(in the rows, 128 means zero)
Each row has a class, written after it.
[138 136 102  97 152 146 101 134 174 136 159 105  98 111 173 124 126 104
 126 136 143 135 142 181 153 180 174 126 119 122 140 123 156  87 103  96
 143 154 142 153 124 104 123 148  64  97 107 139 103  76  82 119]
<9>
[156 111 113 148 147 137 177 170 166 112 124 130 147 185  97 122 138 226
 103  85  58 157 150 150 143 121  91 135 100 127  63  75 124  78 150 116
  99  96 135 128 141  89 148 126 155 113 116 129 100 137 114 149]
<36>
[124 148  88  99 139 149  87 119 127  85 127 113 101 128 157 148 122 143
 136 151 131 118 133 183  93 140 132 144 138 111 150 153 155 141  94 102
 125 138 127 138 132 111 141 120 181 115 107 139 141 131 121 157]
<98>
[127 112 115 112 169 141 104 135 155 126 156 101 117 113 150 106 135  93
 120 126 123 166 127 162 131 166 162 121 112 120 158 120 153  69 133  91
 139 143 146 140 126 106 121 161  94 107 115 117  94  77  75 126]
<84>
[144 130 121 112 169 168 170 117 135 120 120 161 103 130 108 105 131 146
 102 151 128 188 126 159 167 155 116 132 110 108 103 107 114 100 105 134
 127 154 142 110 125  81 134 143  94 112  92 136 116  90 129 128]
<98>
[129 119 123 117 112 115 141 188 154 153 168  88 149 185 115  97 131 171
 132  98 112 105 141 107 158  75 127 127 100 134  71  96 141  88 152 147
  98  91 158  77 126 140 127 134 165 123 148 141 100 160 118 139]
<36>
[128 124 129 136 108 103 148 166 145 145 151  89 150 189 127  87 135 176
 142 103  98  90 139 129 143  92 124 120  93 147  78  89 145  90 158 161
 100  88 150  64 120 146 113 129 178 122 145 158  78 178 105 129]
<215>
[132 121 116 131 150 126 151 157 157 121 140 105 148 157 135 117 136 220
 125  88  66 144 137 158 119 117 109 136 100 129  57 101 133  85 141 117
  91  97 140 131 135 109 131 121 179 101 142 127  99 141  85 152]
<119>
[ 90 110 101 118 146 110 152 133 144 124 153 115 173 136 122 105 123 153
 124 127 153 110 131 135  96 128 132 115 158 131  93 132 159 111 157 121
 138  82 108 112 153 133 127  72 123 132 119  99 128 136 119 144]
<211>
[ 99 118  98 122 153 113 149 132 139 114 135 129 146 124 118  71 138 166
 129 140 132 111 120 154  91 159 133 116 154 137 102 129 171 110 142 115
 134  97 100 123 150 124 133  96 145 114 122 124 152 130 111 134]
<215>
[102  98 104 105 157 115 159 135 138 121 151 115 172 123  99 106 140 151
 128 129 137 129 128 129  88 148 124 128 166 142  92 123 149 116 152 120
 123  89 107 127 147 121 128  92 132 123 127 113 151 127 100 136]
<53>
[ 86 107  97  99 158 117 142 147 137 100 134 138 157 125 117  92 142 173
 137 133 126 124 126 150  99 159 128 125 149 142  86 128 149 114 155  98
 146  98  89 133 149 125 127 102 137 120 123 126 173 135 131 141]
<4>
[ 83  90 112 126 152 119 151 114 128  96 139 125 176 143  94 112 155 149
 120 120 117 140 119 122  76 138 110 120 156 138 107 116 152 104 166 111
 123 112 110 110 145 119 133  98 148 132 121  93 130 141 117 158]
<84>
[ 93  88 109 128 147 105 162 115 127 105 117 110 177 137  84 101 140 169
 117 147 119  99 134 109  73 142 104 114 167 124  92 104 158 130 154 129
 138 100  87  94 146 128 125  81 150 130 135  95 135 134 116 126]
<42>
[101 101 107 102 158 118 153 115 157 113 132 116 163 127 100  96 134 154
 137 122 119 121 132 160 110 156 119 112 148 132 100 128 148 105 137 112
 143 113  93 127 145 110 130  94 118 108 115 110 151 141 121 137]
<2>
[130  99 122 124 126 119 109 116 157 153 175  69 130 161 149 107 116  74
 121 123 147 104 140 141 157 121 194 107 108 125 135 118 146  89 154 128
 145 113 158  90 119 132  97 123  84 116 121 129  54 106  88  99]
<211>
[118 132 137  87 155 163 146 135 128 156 147 130 116 113 149  90 127 108
 113 161 189 170 138 144 164 131 150 119 109 129 133 128 143  99 101 155
 144 157 139  79 117 119 126 163  81 123 132 129 120 114 132 115]
<22>
[135 104 119 129 153 145 115 119 152 119 145 100 113 144 118 103 127 125
 123 130 110 128 145 143 150 154 169 118 110 128 122 105 132  92 139  94
 153 132 129 117 123 119  95 147 102 111 112 151 100  94  95  94]
<4>
[139 108 161 133 151 150 179  77 134 137 101 120 140 134  90 117 135 155
  95 128 127 164 142 123 157 125 126 109  97 123 114 103 105  94 124 148
 149 177 150  67 118  94 100 138  81 120 115 118  98 123 139 113]
<2>
[115 132 111 115 129 119 122 187 157 139 153  98 149 157 171 105 130 199
 123 104 119 126 147 166 139 101 134 131  95 126  63 114 147  82 133 139
 113  83 170  92 124 131 133 120 155 116 142 142  88 158 102 139]
<211>
[123 128 100  95 133 113 114 213 177 145 182  99 132 166 160  90 124 169
 140 104 130 123 144 152 161 100 142 139  96 135  71 107 152  95 126 132
  89  81 157 104 133 126 135 149 148 110 143 146 121 151 112 146]
<36>
[107 139  88  90 121 128  82 136 132  96 144  98 106 136 170 138 125 133
 137 155 145 109 126 170  99 124 147 144 143 113 132 150 164 153  94 110
 127 127 141 113 122 123 130 115 176 117 119 147 136 146 129 154]
<98>
[123 151 106  67 114 107  78 157 125 109 143  75 122 133 189 135 119 118
 152 152 166 112 131 171  96 117 157 141 118 133 163 165 174 133 104 112
 127 128 142 130 116 144 114 118 182 113 159 129 136 155 116 150]
<151>
[141  72 167 151 149 141 151  97 139 121 137  60 153 180  77 123 130  78
 104 113 108 132 139  81 150 124 157 119 108 130 150  88 133  79 170 108
 155 136 141  96 117 115  81 115 109 121 127 111  38 107  89  94]
<151>
[108 115 119 121 130 107 118 175 155 123 175 100 147 171 131  98 138 165
 140  86 102 138 134 146 133  98 132 136  93 149  61  96 137  88 135 145
  98  96 162  83 116 131 128 149 169 120 142 137  82 161 110 156]
<84>
[ 92  91  98 125 159 106 165 111 135 112 128 113 170 135  97  91 135 179
 125 143 123 104 126 110  81 137 108 117 156 129  94 101 155 124 143 123
 127 101  83  98 146 117 129  87 141 130 130  99 138 137 108 133]
<42>
[101  73 113 153 159 105 183 102 126  95 105 111 182 156  73 109 139 179
 105 129 100 111 132 102  78 137  97 114 156 125  91  82 146 120 160 122
 140 104  81  98 146 104 122  73 140 127 125  85 127 128 116 127]
<42>
[147 138 132 114 178 168 176 128 136 129 114 152 113 116 133 125 127 138
  96 145 142 204 129 161 151 163 111 133 122 119 121 113 122  94 108 127
 140 156 144 125 116  83 130 141  74 110  98 133 121  93 110 130]
<53>
[130 148  93  74 148 127 120 222 168 124 152 125 127 136 177  84 123 174
 146 101 120 166 132 184 144 139 138 151  80 137  94 126 145  72 108 112
  96 104 144 167 137 120 147 147 163 101 144 137 118 136  94 159]
<151>
[118 118 124 149 120 111 154 171 144 144 143  98 148 172 125  89 132 196
 132  99  95 100 141 123 150  91 121 116  88 144  76  86 140  88 146 156
 101  93 153  57 122 129 113 126 174 124 145 153  72 163 100 132]
<215>
[103 145 108  71  92 109  74 140 118 126 170  70 127 138 173 131 128  98
 159 147 170  76 125 145 105  88 177 135 125 138 147 150 169 152 115 150
 115 121 140  71 119 155 109 134 188 116 151 146 133 162 131 148]
<98>
[139 125 143 135 125 123 118 115 114  81 100  86 137 161 128 155 124 150
 118 131 109 121 138 147  83 116 134 139 115 128 158 124 161 124 131 107
 151 143 129 115 113 118 116  93 190 118 137 114 103 141 127 143]
<151>
[148 114 107 151 178 147 172 147 167 101 117 142 140 153 118 124 145 246
 111  73  40 178 144 166 123 144  84 144 107 125  46  88 121  76 133 101
 103  93 132 170 141  83 145 112 161 101 123 124 100 124  85 156]
<119>
[123 114 103 106 148 159  97 130 160 133 166  90 104 129 159 100 120  94
 135 130 150 127 145 139 155 157 182 113 118 124 138 133 146  91 137  91
 152 136 137 122 118 128  99 160  84 114 117 145 114 101  91 104]
<4>
[169 162 109 127 197 178 180 132 157 112  97 195  82 112 135 125 121 167
  99 140 135 231 129 176 176 176 104 140 115 117 127 110 104  80  93  98
 139 155 125 181 140  57 151 135  60  95  83 142 137  75 127 137]
<36>
[139 135 142 118 163 156 180  99 135 139 126 132 117 112 131 109 126 157
 117 141 141 197 129 147 157 135 126 124 114 124 107 111 123 102 113 139
 126 147 138 104 120 106 120 123  89 115 123 120 118  99 120 126]
<119>
[119 121 117 107 122 111 122 171 171 153 164  92 154 159 142  84 130 174
 144  92 109 112 144 145 158 104 129 123  84 137  77 110 134  78 131 150
  89 116 156  79 124 130 124 159 155 111 146 138  97 184 103 133]
<2>
[139 107 118 161 123 127 138  98 126  80  99 101 139 189 100 177 135 161
 104 124  95 117 152 133  87 113 110 134 145 123 146 102 135 139 147 104
 136 132 124 123 142 102 121  92 177 125 116 115 111 145 137 150]
<36>
[135 107 124 118 157 148 128 138 164 136 153  97 124 128 144 122 129  96
 124 131 125 150 148 144 136 155 158 132 128 110 133 103 138  82 144  98
 145 134 156 130 121 109 103 138  88 110 108 143  84  87  65 109]
<53>
[131 133 148 101 147 153 167 124 121 156 139 108 128 129 132 114 128 124
 106 151 168 170 128 116 150 118 135 125 113 116 111 121 128  95 125 150
 127 155 158  66 110 125 102 152  94 118 126 140 111 120 112 116]
<53>
[131 154 144 103 143 143 154 118 126 157 129 115 111 125 133  73 128 136
 116 169 164 147 130 138 152 127 142 106 105 122 125 118 139  96 113 157
 132 156 141  58 121 128 109 148 102 127 115 141 114 115 123 116]
<215>
[108 126 105 126 100 102 102 118 112 114 126  73 149 158 159 167 117 150
 125 132 145  81 134 147  85  81 150 121 129 126 142 135 153 135 137 128
 137 118 147  83 129 141 105  91 178 127 142 123  90 166 126 141]
<211>
[ 96 126 113  98  99  96  75 120 113 111 163  64 139 150 157 139 134  98
 146 138 154  98 115 138  86  93 161 131 132 141 155 141 168 143 126 138
 117 135 151  68 112 158 113 137 191 135 152 122 110 175 126 157]
<84>
[119  94 119 114 157 135 113 129 157 149 175  85 127 130 147  92 135  75
 117 132 141 127 142 131 156 146 175 114 126 122 149 109 147  80 126 114
 151 137 136 119 129 116 111 152  87 115 134 124  85  95  78 100]
<22>
[107 130  83  75 131 118  67 141 130 116 162  89 111 130 181 135 117 101
 143 150 183  97 131 169 101 125 159 131 138 137 159 159 166 148  88 128
 122 126 127 130 134 137 128 144 158 118 154 139 136 145 114 143]
<22>
[118 128  92 112 133 127  90 123 120  83 111 103 120 147 150 153 126 163
 133 138 120 109 141 167  90 137 135 131 139 131 144 133 139 140 113 101
 140 133 121 130 132 124 118 121 174 123 133 139 147 142 126 142]
<4>
[114 126 129  87 105 112  75 142 160 178 206  61 118 121 180  99 128  52
 149 142 175  92 135 130 178 128 212 121 107 134 147 125 162  92 129 135
 127 150 163  90 111 155  99 154  76 110 142 141  85 112  87  96]
<9>
[119 123 117 123 134 114 112  92 123 104 127  82 130 149 145 147 133 166
 132 132 108 112 139 156  92 107 141 138 136 135 130 125 160 142 112 119
 130 116 131 112 123 125 112  91 187 112 146 112 121 146 122 139]
<119>
[131 105 135 141 127 146 128  96 149 134 145  84 131 160 121 128 143 100
 118 126 116 104 146 127 153 140 163 121 116 124 145  86 137  81 140 117
 146 159 159 108 123 120 101 137  89 111 115 127  61 101  89  98]
<9>
[117 144 108 113 101 112  98 111 114 112 126  84 119 155 147 126 132 132
 140 147 132  82 127 146  91 104 151 122 136 133 156 131 168 144 116 138
 130 126 131  87 122 150 110 111 188 128 139 142 112 157 122 135]
<215>
[125 156 111  99 120 109 116 206 160 153 160 111 133 145 172  79 136 186
 149 121 119 129 134 156 142 111 128 124  84 138  67 110 151  76 136 147
  90  99 140  86 133 145 125 145 170 110 146 167 106 168  99 137]
<215>
[142 118 134 123 164 149 169 112 128 133  99 120 130 121 118 105 125 157
  92 159 139 172 131 139 138 142 120 113 105 111 111  96 121 103 114 147
 137 160 127  73 118  96 119 143  89 117 118 118 112 102 113 110]
<42>
[110 127  98  93 134 115 111 192 167 148 195  99 131 158 158  73 126 164
 149  99 128 117 127 141 159  94 148 146  89 136  52 113 140  95 122 146
  83  82 157  88 124 129 132 151 163 116 133 159 102 160 107 151]
<98>
[121 145 127  73 132 149 127 147 124 161 147 119 109 106 157  90 129 138
 131 167 180 171 125 133 171 126 148 112 105 122 104 140 128 102 118 141
 137 157 138  67 109 147 112 158  91 131 138 152 148 129 137 111]
<4>
[117  97 138 136 143 137 113 100 140 126 169  79 128 147 129 107 137  63
 118 116 135 137 132 119 144 132 173 123 118 129 166 100 157  81 147 121
 139 147 166  95 116 133 102 161 103 119 128 108  67 103  94 110]
<84>
[161 115 147 177 196 176 216  81 127 105  70 180 121 121  76 136 136 194
  91 114  73 233 133 146 144 163  84 133 115 119 101  87  97  86 134 110
 142 149 117 159 130  58 134 100  88 104 100 106 101  67 113 122]
<119>
[126  96 136 142 140 136 139  94 150 128 140  86 138 157 115 134 142  96
 105 112 106 118 143 134 152 145 165 124 120 127 141  85 130  74 139 116
 153 158 153 116 126 104  91 134  82 107 117 119  66  90  90 106]
<9>
[125  89 123 133 150 129 166 159 157 122 153  98 163 185 109 113 130 196
 100  80  87 122 146 144 151 102 112 129 107 148  65  69 138  73 128 151
 117  96 153  83 124 109 128 132 157 121 146 141  71 161 102 139]
<22>
[125 145  81 107 152 138 130 192 174 130 144 130 134 143 179 107 121 201
 124  98 115 155 145 200 130 137 134 136 102 127  76 116 136  83 105 119
 107  92 149 148 142 108 149 138 134 103 121 147 110 135  91 157]
<211>
[135 133  78 122 157 125 103 116 131  71  90 116 109 128 162 150 120 182
 119 148 120 120 143 188  69 160 118 139 142 117 152 123 158 153  77  99
 131 134 110 152 130  96 141 119 161 107 122 123 145 126 107 144]
<42>
[123  98 120 133 128 131 118 126 157 147 166  76 136 150 137 121 117  78
 121 118 142 117 147 138 155 123 187 106 116 118 131 107 134  93 149 122
 149 120 154  99 129 125  91 120  81 114 120 126  55  97  82 102]
<211>
[ 88  95 107 121 144 119 153 126 123  94 128 129 169 146  87  99 141 174
 134 123 116 113 125 119  97 136 117 113 148 141  79 119 141 104 173 104
 147 100  86 105 144 132 118  87 148 128 126 118 157 144 135 130]
<4>
[139  89 137 131 126 128 130 107 152 144 171  64 131 173  97 109 129  57
 130 115 136 107 139  94 177 107 174 117 119 130 147  91 131  91 164 133
 136 115 156  88 128 135  92 139  96 126 128 128  64 101 103  95]
<36>
[141 138 115 110 144 129 106 124 128  83 111  97 116 145 156 153 114 147
 130 150 131 125 139 175  92 141 135 146 124 135 175 141 160 138  94  94
 140 142 129 151 121 108 127 102 175 112 131 129 126 138 116 153]
<151>
[102 142  83  66 136 111  81 211 158 145 195 106 121 137 192  73 137 149
 159 114 152 144 121 171 126 116 157 139  89 140  92 138 156  99 105 129
  72  99 156 113 129 146 144 184 153 113 148 143 124 156  96 162]
<84>
[133 128 127 109 130 123 137 202 153 134 150 105 149 159 137  96 125 178
 141  93 103 150 137 131 147 105 122 140  82 142  80 116 139  71 137 127
 102  99 148 114 117 128 133 128 170 118 156 134  89 155 101 140]
<151>
[100 125 112 113 114 103  81 108 113  94 145  75 133 160 152 149 138 118
 130 133 140 102 123 144  78 105 145 132 137 143 157 136 161 148 119 126
 119 133 151  97 114 136 118 130 184 124 144 122 114 165 125 159]
<84>
[106 118 118  74 115 109  84 121 154 184 221  50 114 122 175  72 126  32
 167 140 182  97 126 117 174 115 217 121 128 130 144 136 165 119 129 141
 118 111 161 103 117 176  91 149  99 114 160 119  96 112  84  93]
<119>
[102  91 133 105 105 122  74 129 144 157 203  49 133 151 145  91 125  37
 146 134 173  80 134  84 176 110 217 120 121 137 139 124 146 115 155 141
 139 127 164  46 106 181  76 162 112 139 151 147  96 149 106  84]
<4>
[139 146 137  94 158 155 159 112 148 150 150 128 111 116 138  94 128 132
 119 154 151 185 137 158 164 135 143 129 115 120  99 115 131 102 102 143
 125 142 150 102 121 123 110 136  90 117 120 121 117 101 114 124]
<119>
[113 145  97 107 111 104  90 114 118 107 127  86 115 150 167 123 135 146
 146 148 142  84 126 163  82 111 149 122 128 136 146 143 168 139 118 126
 124 119 126  95 128 140 110 118 187 114 144 148 121 160 118 137]
<215>
[139 126  95 149 154 132 159 175 164 111 121 141 144 162 143 123 122 233
  99  91  75 148 147 193 136 138 109 132  99 116  57  92 126  74 123 121
 113 100 151 135 142  95 149 114 153 103 115 138  85 134  95 148]
<211>
[155 123 104 105 172 160 116 143 166 123 154 116 101  99 164 126 120 104
 116 123 131 169 133 179 129 189 161 133 131 111 140 139 158  79 124  82
 143 134 139 167 122  99 127 149  80  92 111 139 113  72  61 119]
<53>
[149 125  88 128 169 136 165 178 173 106 128 138 131 171 121 112 135 225
 115  88  68 158 139 167 149 140  87 141 108 130  76  91 122  67 127 101
 100  93 141 160 147  78 159 129 154 105 117 141 112 129  99 161]
<36>
[122 122 138  98 134 123 146 125 125 161 136 100 127 126 130  82 126 120
 104 164 169 146 127 111 153 116 151 111 100 121 106 108 137 119 116 171
 128 150 133  42 109 131 106 150  92 124 136 124 105 120 127 106]
<42>
[ 85 114 117  87 119  92 122 159 133 151 191  98 173 117 128  89 133 116
 152 139 174  95 124 107 105 118 139 129 154 146  91 139 172 125 169 148
 106  84 115  85 138 170 125 108 154 131 147 119 141 167 114 126]
<53>
[113 136  96 103 119 112  81 113 132 114 151  75 119 143 172 139 128 137
 154 142 140 105 135 160  89 106 151 134 140 129 132 149 163 154 105 114
 115 111 133 123 125 141 110 110 184 114 150 123 133 152 109 143]
<119>
[123 122 119 145 136 119 162 163 149 129 131 101 159 178 146 119 129 213
 109  81 100 134 138 139 135  94 111 125  93 124  59  98 128  68 149 138
 119  92 161  88 123 117 125 115 154 115 135 143  67 157 104 148]
<211>
[ 84  91 108 114 138 121 153 116 126 116 163 115 167 134  76  88 142 144
 130 126 135  92 118 102 112 119 127 127 158 130  84 122 155 131 157 137
 125  92 114  91 142 131 133  84 162 137 121 106 136 140 128 143]
<98>
[126 134 107 126 105 111 102 116 124 108 139  82 121 170 137 157 119 138
 133 140 141  95 134 111 107  92 136 132 147 127 154 131 159 144 127 115
 119 128 135 101 125 134 121 109 177 126 139 128 118 160 138 134]
<36>
[142  85 107 156 171 157 143  94 149 104 103  96 123 135 109 124 128 129
 111 129  97 148 143 140 111 167 139 115 131 105 144  82 132 101 129  96
 156 138 119 131 125  80 116 128  87 105 112 113  78  68  66  97]
<42>
[ 90  96 100 129 154 117 164 110 141 105 132 125 172 138 109 111 131 165
 111 125 126 118 131 157  99 147 126 120 163 125  95 115 154 105 154 120
 147  90 118 118 153 116 136  64 129 126 115 100 115 124 114 138]
<211>
[119 134 112 127 124 123 112  95 110  95 109  93 130 141 132 160 136 168
 144 128 100 114 132 151  74 103 121 137 139 127 131 138 154 145 120 112
 132 120 125 126 122 128 114  94 205 110 150 120 121 143 116 147]
<119>
[145 129 164 138 150 161 193 105 120 135 106 138 131 128 106 130 131 147
  88 134 131 187 137 121 145 127 108 126 109 118 112  97 120  85 143 151
 147 166 157  84 109  99 112 127  98 126 109 125  98  97 125 128]
<53>
[120 102 124 118 142 136  90 123 156 135 187  78 120 133 143 105 129  60
 130 130 148 133 129 139 142 139 190 119 117 133 153 115 158  97 138 113
 132 131 163  95 113 132 105 162  90 115 125 126  71 102  83 106]
<84>
[114 123 100  70 147 133  74 150 169 151 215  81  99 107 174  78 120  42
 145 135 177 111 125 147 167 153 203 129 124 114 137 144 161 115 111 116
 122 116 143 132 129 132 116 161  83 107 114 135 120  86  85 118]
<98>
[132 122 118 114 127 108 138 186 162 138 172  98 146 165 144 111 129 169
 136  93 105 130 137 142 143 108 121 144 106 135  58  95 134  86 139 147
  96  96 165  98 116 131 127 136 163 117 143 156  89 161  89 145]
<53>
[113 153  87  86 126 115 107 212 169 156 185 104 127 142 193  84 110 173
 143 109 154 129 132 177 154 107 153 129  93 130  62 136 157  88 110 139
  98  84 162 101 122 143 139 147 137 109 141 154  97 156  99 145]
<211>
[ 98 113 104 100 154 123 143 158 140 112 142 128 155 111 128  88 128 144
 143 135 152 143 125 145 108 156 122 129 139 137 113 149 167 109 145 102
 133  97  98 149 142 127 144  86 144 119 134 103 145 133 114 141]
<151>
[108 110 129 131 129 115 129 160 146 127 160  91 158 173 126 108 139 165
 134  88  95 135 130 126 132  92 119 130  91 149  83  97 134  79 152 147
  94 101 164  67 114 129 128 145 177 132 140 133  69 163 105 155]
<84>
[122 118 112 122 154 151 149 187 167 116 147 120 145 168 128 106 137 202
 126  99  83 143 147 155 140 123 105 146 101 124  47  94 134  86 132 126
 104  88 148 101 129 100 142 134 166 110 116 149  99 148 107 152]
<98>
[108 124 112 112 114 103 128 189 152 152 169  89 154 169 165  99 120 178
 131 101 132 109 139 148 148  83 141 122  90 128  67 111 142  87 140 152
  99  88 167  72 128 146 122 127 151 122 145 142  76 166 108 141]
<211>
[132  92 138 144 151 133 138  83 153 144 162  66 131 149 118 105 130  94
 118 116 106 132 132 112 159 126 163 115 122 120 130  97 138  82 151 112
 137 128 148 108 121 121  92 129 105 112 125 107  64  99  81  94]
<119>
[140  91 137 162 169 158 167  83 150  99 101 112 134 140  99 139 144 134
 112 104  62 169 141 140 126 158 129 123 138 109 128  81 120  82 147  88
 160 127 138 157 131  85 105 104  95 101 117 108  79  57  79 107]
<119>
[122 102 101 142 148 124 161 174 149 115 118 106 153 161 123 106 127 224
 111  98  81 132 135 133 124 116 102 130 102 128  68  80 144  90 124 133
 104 100 139  83 116 104 135 134 164 111 146 136  89 154  89 133]
<42>
[120 124 102 135 136 149 125 105 118  69  97 121 120 146 127 164 135 163
 119 128  96 125 130 154  89 134 111 143 146 115 139 130 142 135 114 104
 141 131 129 131 128  97 140  92 188 119 109 137 121 130 128 159]
<98>
[ 97 104  86 112 191 146 161 125 147  95 126 156 146 109 124 109 139 165
 118 131 126 150 133 173  90 183  95 126 166 126 114 134 151 101 131  90
 151 110  78 187 162  87 161  92 123 116 108 108 155 113 106 158]
<22>
[134 144 142 121 154 152 172 109 132 136 108 145 118 119 130 126 137 162
  92 145 130 185 136 149 168 151 114 126 103 115 113 108 119  69 115 131
 141 188 144 107 122  90 122 130  79 117 105 120 101  97 128 127]
<9>
[140  92 134 132 129 136 121 109 146 141 169  69 128 170  92 106 140  72
 115 114 131 104 138  83 158 113 176 117 128 120 143  99 142  97 156 119
 139 125 154  99 126 132  98 141 103 117 133 124  77 102  93  98]
<36>
[115 113 112  85 126 113  82 133 163 173 219  47 109 132 175  76 119  34
 161 130 177 102 128 130 173 119 214 123 121 126 137 132 164 115 123 132
 118 102 158 109 120 168  87 157  95 107 154 121  90 104  79  93]
<119>
[122 130  97 125 136 125 133 187 159 136 139 114 151 158 163 114 123 216
 116 102 107 132 143 167 131 107 120 129  92 120  62 114 134  78 135 128
 103  91 166 111 132 115 135 125 156 115 131 139  92 153  97 145]
<211>
[142  87 109 164 176 127 182 146 160  91  94 120 157 177  92 122 137 252
  93  94  39 146 141 154 113 138  79 130 101 129  56  49 115  96 125 120
 108  96 123 116 133  63 139 117 145 109 119 129  81 125  85 140]
<42>
